Below is a small trained network, with its code and all its weights. Each question gives an input and a class and asks what happens when units are switched off, that is, made to give their printed mean instead of their output.

import numpy as np


def w(rows, s, z=0):
    codes = np.array(rows[::2]) - 128.0
    scale = np.full(codes.shape[1], s)
    scale[-1] = z or s
    return codes * scale


def norm(h):
    return h / np.sqrt((h * h).mean(-1, keepdims=True) + 1e-5)


def f(y):
    return y / 2 * (1 + np.tanh(0.7978845608 * (y + 0.044715 * y**3)))


def log_softmax(a):
    a = a - a.max(-1, keepdims=True)
    return a - np.log(np.exp(a).sum(-1, keepdims=True))


def net(x, mask):
    res = np.array(x, float).reshape(1, 4) / 4 @ E
    u = 0
    for l in range(3):
        y = f(norm(res) @ A[l][:, :-1].T + A[l][:, -1])
        res = res + np.where(mask[u : u + 3], y, B[l][:, -1]) @ B[l][:, :-1]
        u += 3
    return log_softmax(norm(res)[-1] @ U[:, :-1].T + U[:, -1])


A, B = {}, {}
E = w([
[136,246,150],'x0',
[190,178,3],'x1',
[172,47,120],'x2',
[183,142,160],'x3',
],0.006)
A[0] = w([
[244,135,132,49],'L0N0',
[180,159,214,253],'L0N1',
[212,168,126,101],'L0N2',
],0.011,0.0036)
B[0] = w([
[116,98,70,168],'L0N0',
[41,10,198,254],'L0N1',
[42,125,85,175],'L0N2',
],0.011,0.0042)
A[1] = w([
[163,55,146,25],'L1N0',
[184,103,228,241],'L1N1',
[122,254,168,252],'L1N2',
],0.0074,0.0017)
B[1] = w([
[105,113,155,181],'L1N0',
[1,64,27,251],'L1N1',
[70,125,199,185],'L1N2',
],0.0078,0.002)
A[2] = w([
[149,93,101,211],'L2N0',
[53,2,220,227],'L2N1',
[121,71,104,250],'L2N2',
],0.0093,0.0019)
B[2] = w([
[190,174,109,145],'L2N0',
[101,86,79,250],'L2N1',
[105,170,1,169],'L2N2',
],0.0096,0.012)
U = w([
[167,89,45,157],'0',
[109,171,195,1],'1',
[40,6,198,195],'2',
],0.013,0.0061)

Each question gives the input, the list of numbers given to net, and the class t.
The units are the neurons (one row each of A and B). Each row of codes is followed by its name. A weight is (code - 128) times the scale printed after its matrix; where a second scale follows, it is the last column's (A, B and U).
mask holds one flag per neuron, layer by layer. A switched-off neuron (its flag False) gives its mean, the last column of its row in B, instead of its output. The means were averaged over made-up inputs and are rounded, as every weight is.
A unit's drop is (log p(t) with every unit on - log p(t) with that unit switched off) / (log p(t) with every unit on - log p(t) with every unit switched off).
The circuit of an input: a set's keep is (log p(t) with only the set's units on - log p(t) with every unit switched off) / (log p(t) with every unit on - log p(t) with every unit switched off). Starting from all 9 units, units are removed one at a time, each time the one whose removal leaves the highest keep (on an exact tie, the one counted first), for as long as the keep stays at least 0.8.
circuit, biggest first: the units of the circuit, biggest drop first
unit that matters most: the unit with the biggest drop
k most important neurons: the k neurons with the biggest drops, biggest first
drop of u: that unit's drop, to one decimal
input [8,2,-2,-5], class 1: 3 most important neurons => L2N1; L1N1; L0N1
input [-5,0,-5,1], class 0: unit that matters most => L1N2
input [7,3,1,-5], class 1: 4 most important neurons => L2N1; L0N1; L1N1; L2N2
input [1,7,-8,-5], class 1: 3 most important neurons => L2N1; L1N2; L2N2
input [-6,-4,-6,-1], class 0: 3 most important neurons => L0N1; L2N1; L1N2
input [5,6,-6,7], class 2: circuit, biggest first => L1N2; L0N1
input [2,2,-6,-6], class 1: 3 most important neurons => L0N1; L2N1; L1N1
input [-6,-2,-4,3], class 0: 3 most important neurons => L0N1; L2N2; L1N2
input [7,3,-4,-2], class 1: 2 most important neurons => L2N1; L1N1
input [-4,1,-4,-5], class 0: drop of L0N0 => 0.0
input [-7,3,0,-8], class 0: drop of L0N1 => 0.4
input [8,5,-5,6], class 2: drop of L2N2 => 0.1
